Below is a small trained network, with its code and all its weights. Each question gives an input and a class and asks what happens when units are switched off, that is, made to give their printed mean instead of their output.

import numpy as np


def w(rows, s, z=0):
    codes = np.array(rows[::2]) - 128.0
    scale = np.full(codes.shape[1], s)
    scale[-1] = z or s
    return codes * scale


def f(y):
    return np.maximum(y, 0)


def log_softmax(a):
    a = a - a.max(-1, keepdims=True)
    return a - np.log(np.exp(a).sum(-1, keepdims=True))


def net(x, mask):
    res = np.array(x, float).reshape(1, 4) / 4 @ E
    y = f(res @ A[0][:, :-1].T + A[0][:, -1])
    res = res + np.where(mask, y, B[0][:, -1]) @ B[0][:, :-1]
    return log_softmax(res[-1] @ U[:, :-1].T + U[:, -1])


A, B = {}, {}
E = w([
[102,51,90,139,126,200,122,86,162,75,209,220],'x0',
[119,164,167,16,161,95,191,211,165,103,178,152],'x1',
[109,120,109,74,82,26,211,26,83,139,185,96],'x2',
[91,176,76,97,5,144,66,178,141,228,141,141],'x3',
],0.013)
A[0] = w([
[184,132,67,141,153,143,103,52,126,227,129,115,255],'neuron 1',
[52,175,77,117,9,142,74,141,153,206,120,148,47],'neuron 2',
[176,88,163,172,199,147,144,72,145,77,116,96,238],'neuron 3',
[161,114,72,186,127,140,91,47,111,140,79,101,9],'neuron 4',
[100,126,101,81,83,93,169,56,43,178,199,74,164],'neuron 5',
[148,184,144,135,118,101,154,146,97,204,89,67,88],'neuron 6',
[147,131,181,37,150,134,172,200,157,85,195,129,186],'neuron 7',
[117,171,152,190,164,155,108,143,204,142,102,169,66],'neuron 8',
[174,158,145,112,128,102,103,150,80,115,61,73,121],'neuron 9',
[93,65,98,88,84,168,135,96,133,92,203,167,101],'neuron 10',
[141,142,203,111,155,185,46,202,203,111,96,126,54],'neuron 11',
[172,146,79,165,124,188,69,204,156,128,77,154,130],'neuron 12',
[92,88,88,235,77,148,48,95,36,141,110,115,180],'neuron 13',
[105,92,60,141,85,176,127,100,186,68,156,209,79],'neuron 14',
[95,183,119,72,108,83,142,182,245,160,159,181,147],'neuron 15',
[166,163,124,121,120,97,136,149,134,141,85,12,154],'neuron 16',
[77,134,87,127,2,145,97,186,173,178,170,110,104],'neuron 17',
],0.0087,0.0044)
B[0] = w([
[130,230,184,106,114,140,83,186,168,166,95,101,204],'neuron 1',
[151,92,162,228,184,114,160,123,116,1,128,110,239],'neuron 2',
[128,134,174,189,160,113,159,30,137,69,80,97,238],'neuron 3',
[182,147,199,128,68,152,140,236,44,146,217,73,199],'neuron 4',
[86,73,43,103,202,118,96,104,223,159,161,25,238],'neuron 5',
[201,118,60,148,74,175,196,103,159,154,138,205,202],'neuron 6',
[136,167,236,206,81,208,128,172,96,191,171,82,230],'neuron 7',
[127,75,71,84,164,114,63,105,138,154,233,123,188],'neuron 8',
[171,125,82,164,121,140,197,116,158,126,93,248,194],'neuron 9',
[161,133,69,131,149,190,171,66,148,179,167,177,210],'neuron 10',
[158,136,75,93,113,60,114,79,177,140,179,77,225],'neuron 11',
[95,79,107,115,198,89,64,95,168,155,173,106,230],'neuron 12',
[118,174,171,167,132,176,123,162,97,228,150,86,248],'neuron 13',
[178,172,49,197,87,145,184,112,118,150,105,207,220],'neuron 14',
[81,169,168,186,112,188,146,149,73,189,150,80,215],'neuron 15',
[170,131,86,171,131,147,161,97,180,167,131,183,207],'neuron 16',
[149,61,169,163,186,104,174,63,98,36,11,102,231],'neuron 17',
],0.0077,0.017)
U = w([
[128,181,180,157,100,160,129,159,81,183,166,98,105],'0',
[148,147,55,166,104,158,159,113,146,157,124,254,110],'1',
[140,105,171,162,167,109,156,106,107,36,108,114,127],'2',
[112,103,76,93,157,95,100,113,172,161,197,80,106],'3',
[69,169,165,147,125,164,112,103,162,164,99,137,249],'4',
[84,153,153,115,77,97,112,119,123,102,152,152,113],'5',
[85,139,130,113,144,109,122,151,78,126,115,148,110],'6',
[115,118,134,94,99,144,101,117,96,127,101,153,110],'7',
],0.013,0.014)

Each question gives the input, the list of numbers given to net, and the class t.
The units are the neurons (one row each of A and B). Each row of codes is followed by its name. A weight is (code - 128) times the scale printed after its matrix; where a second scale follows, it is the last column's (A, B and U).
mask holds one flag per neuron, in row order. A switched-off neuron (its flag False) gives its mean, the last column of its row in B, instead of its output. The means were averaged over made-up inputs and are rounded, as every weight is.
A unit's drop is (log p(t) with every unit on - log p(t) with that unit switched off) / (log p(t) with every unit on - log p(t) with every unit switched off).
The circuit of an input: a set's keep is (log p(t) with only the set's units on - log p(t) with every unit switched off) / (log p(t) with every unit on - log p(t) with every unit switched off). Starting from the 12 units with the biggest drops (on a tie, the unit counted first), units are removed one at a time, each time the one whose removal leaves the highest keep (on an exact tie, the one counted first), for as long as the keep stays at least 0.8.
units of the circuit, in order: the units of the circuit, biggest drop first
most important unit: the unit with the biggest drop
k most important neurons: the k neurons with the biggest drops, biggest first
drop of u: that unit's drop, to one decimal
input [3,-7,1,5], class 0: most important unit -> neuron 13
input [-6,-3,-7,-3], class 3: 2 most important neurons -> neuron 12; neuron 11
input [4,8,-5,8], class 0: 3 most important neurons -> neuron 15; neuron 7; neuron 3
input [5,5,3,-5], class 0: 2 most important neurons -> neuron 7; neuron 17
input [0,6,-8,7], class 3: 2 most important neurons -> neuron 11; neuron 12
input [7,7,2,2], class 0: 2 most important neurons -> neuron 7; neuron 15
input [-3,-3,-4,8], class 2: 2 most important neurons -> neuron 2; neuron 17
input [8,-8,-8,-7], class 0: 3 most important neurons -> neuron 4; neuron 13; neuron 5
input [-6,-5,-2,-1], class 1: 4 most important neurons -> neuron 9; neuron 6; neuron 7; neuron 16
input [3,4,-6,-5], class 3: 4 most important neurons -> neuron 11; neuron 17; neuron 2; neuron 8
input [8,4,8,0], class 1: 3 most important neurons -> neuron 14; neuron 10; neuron 12
input [3,8,7,-2], class 0: 2 most important neurons -> neuron 7; neuron 15
input [4,6,4,6], class 0: 2 most important neurons -> neuron 15; neuron 7
input [-7,-7,-5,8], class 2: units of the circuit, in order -> neuron 2
input [2,-5,3,5], class 0: 3 most important neurons -> neuron 13; neuron 1; neuron 3
input [5,1,3,-4], class 1: 2 most important neurons -> neuron 17; neuron 2
input [-2,-5,7,4], class 3: 3 most important neurons -> neuron 5; neuron 7; neuron 15
input [2,-6,-1,-2], class 0: drop of neuron 4 -> 0.1
input [3,2,-6,8], class 2: drop of neuron 2 -> 0.4
input [-5,-4,-7,4], class 3: units of the circuit, in order -> neuron 12
input [-1,5,2,8], class 2: drop of neuron 17 -> 0.5
input [-4,2,5,8], class 2: drop of neuron 17 -> 0.2
